Below is a small trained network, with its code and all its weights. Each question gives an input and a class and asks what happens when units are switched off, that is, made to give their printed mean instead of their output.

import numpy as np


def w(rows, s, z=0):
    codes = np.array(rows[::2]) - 128.0
    scale = np.full(codes.shape[1], s)
    scale[-1] = z or s
    return codes * scale


def f(y):
    return np.maximum(y, 0)


def log_softmax(a):
    a = a - a.max(-1, keepdims=True)
    return a - np.log(np.exp(a).sum(-1, keepdims=True))


def net(x, mask):
    res = np.array(x, float).reshape(1, 4) / 4 @ E
    y = f(res @ A[0][:, :-1].T + A[0][:, -1])
    res = res + np.where(mask, y, B[0][:, -1]) @ B[0][:, :-1]
    return log_softmax(res[-1] @ U[:, :-1].T + U[:, -1])


A, B = {}, {}
E = w([
[116,93,158,230],'x0',
[142,122,196,157],'x1',
[2,177,183,121],'x2',
[164,232,82,161],'x3',
],0.0065)
A[0] = w([
[143,186,135,201,75],'N1',
[150,119,161,123,54],'N2',
[149,109,134,123,124],'N3',
[106,133,156,210,162],'N4',
[40,147,120,202,145],'N5',
[65,169,143,66,69],'N6',
[169,31,161,133,159],'N7',
[149,149,107,115,82],'N8',
[84,82,189,123,154],'N9',
[38,109,123,97,183],'N10',
[115,132,136,118,90],'N11',
[124,197,122,105,218],'N12',
[207,61,147,129,127],'N13',
[183,178,107,105,63],'N14',
[189,205,130,218,138],'N15',
[210,202,88,89,50],'N16',
[147,113,169,122,96],'N17',
[142,80,147,136,184],'N18',
[169,124,154,108,225],'N19',
[69,116,89,141,121],'N20',
[109,95,190,158,114],'N21',
[101,120,161,246,172],'N22',
[108,168,103,91,217],'N23',
[126,131,122,124,93],'N24',
[106,99,143,151,96],'N25',
[141,102,41,123,254],'N26',
[48,122,250,88,200],'N27',
[81,147,97,110,124],'N28',
],0.014,0.0033)
B[0] = w([
[181,72,158,167,175],'N1',
[137,138,112,134,133],'N2',
[105,129,115,125,144],'N3',
[138,96,179,186,195],'N4',
[104,123,221,131,213],'N5',
[158,148,174,45,190],'N6',
[30,129,64,125,197],'N7',
[145,117,100,129,149],'N8',
[139,196,109,164,198],'N9',
[104,149,181,47,211],'N10',
[137,135,125,128,136],'N11',
[192,98,92,108,201],'N12',
[42,116,70,136,188],'N13',
[169,132,63,138,173],'N14',
[189,43,147,211,209],'N15',
[183,130,23,137,203],'N16',
[125,128,104,146,142],'N17',
[76,130,100,129,170],'N18',
[136,135,80,151,169],'N19',
[99,112,149,93,161],'N20',
[134,171,126,178,180],'N21',
[100,118,207,194,221],'N22',
[167,107,110,84,193],'N23',
[130,117,136,135,129],'N24',
[118,156,138,145,155],'N25',
[81,64,108,92,206],'N26',
[196,254,155,115,255],'N27',
[128,99,145,89,167],'N28',
],0.042,0.0088)
U = w([
[174,27,206,228,201],'0',
[86,192,244,179,2],'1',
[3,42,62,99,136],'2',
[214,181,175,5,163],'3',
[205,82,26,99,127],'4',
[138,16,152,5,123],'5',
[77,207,88,198,210],'6',
[143,143,127,147,52],'7',
],0.0044,0.0032)

Each question gives the input, the list of numbers given to net, and the class t.
The units are the neurons (one row each of A and B). Each row of codes is followed by its name. A weight is (code - 128) times the scale printed after its matrix; where a second scale follows, it is the last column's (A, B and U).
mask holds one flag per neuron, in row order. A switched-off neuron (its flag False) gives its mean, the last column of its row in B, instead of its output. The means were averaged over made-up inputs and are rounded, as every weight is.
A unit's drop is (log p(t) with every unit on - log p(t) with that unit switched off) / (log p(t) with every unit on - log p(t) with every unit switched off).
The circuit of an input: a set's keep is (log p(t) with only the set's units on - log p(t) with every unit switched off) / (log p(t) with every unit on - log p(t) with every unit switched off). Starting from the 12 units with the biggest drops (on a tie, the unit counted first), units are removed one at a time, each time the one whose removal leaves the highest keep (on an exact tie, the one counted first), for as long as the keep stays at least 0.8.
circuit, biggest first: the units of the circuit, biggest drop first
unit that matters most: the unit with the biggest drop
top k neurons: the k neurons with the biggest drops, biggest first
drop when u is switched off: that unit's drop, to one decimal
input [-1,4,-2,-3], class 6: unit that matters most => N26
input [-8,-4,-2,-4], class 4: top 4 neurons => (N5, N16, N22, N19)
input [-8,-2,-7,-2], class 4: top 3 neurons => (N16, N14, N22)
input [0,1,3,-2], class 3: top 2 neurons => (N27, N22)
input [-2,6,-6,2], class 2: circuit, biggest first => (N27, N13)
input [-3,-1,0,-7], class 6: circuit, biggest first => (N7, N9)
input [3,-3,6,1], class 1: top 3 neurons => (N5, N22, N16)
input [-1,5,2,0], class 1: top 2 neurons => (N16, N23)
input [8,0,-8,0], class 2: top 2 neurons => (N7, N13)
input [3,-7,7,8], class 0: top 2 neurons => (N15, N1)
input [-4,-6,0,2], class 4: top 2 neurons => (N16, N5)
input [2,-2,-1,-2], class 2: drop when N27 is switched off => 0.5
input [-8,-4,-3,-6], class 2: drop when N27 is switched off => 0.1
input [5,-6,6,-6], class 1: drop when N12 is switched off => 0.0
input [2,6,0,-5], class 6: unit that matters most => N7
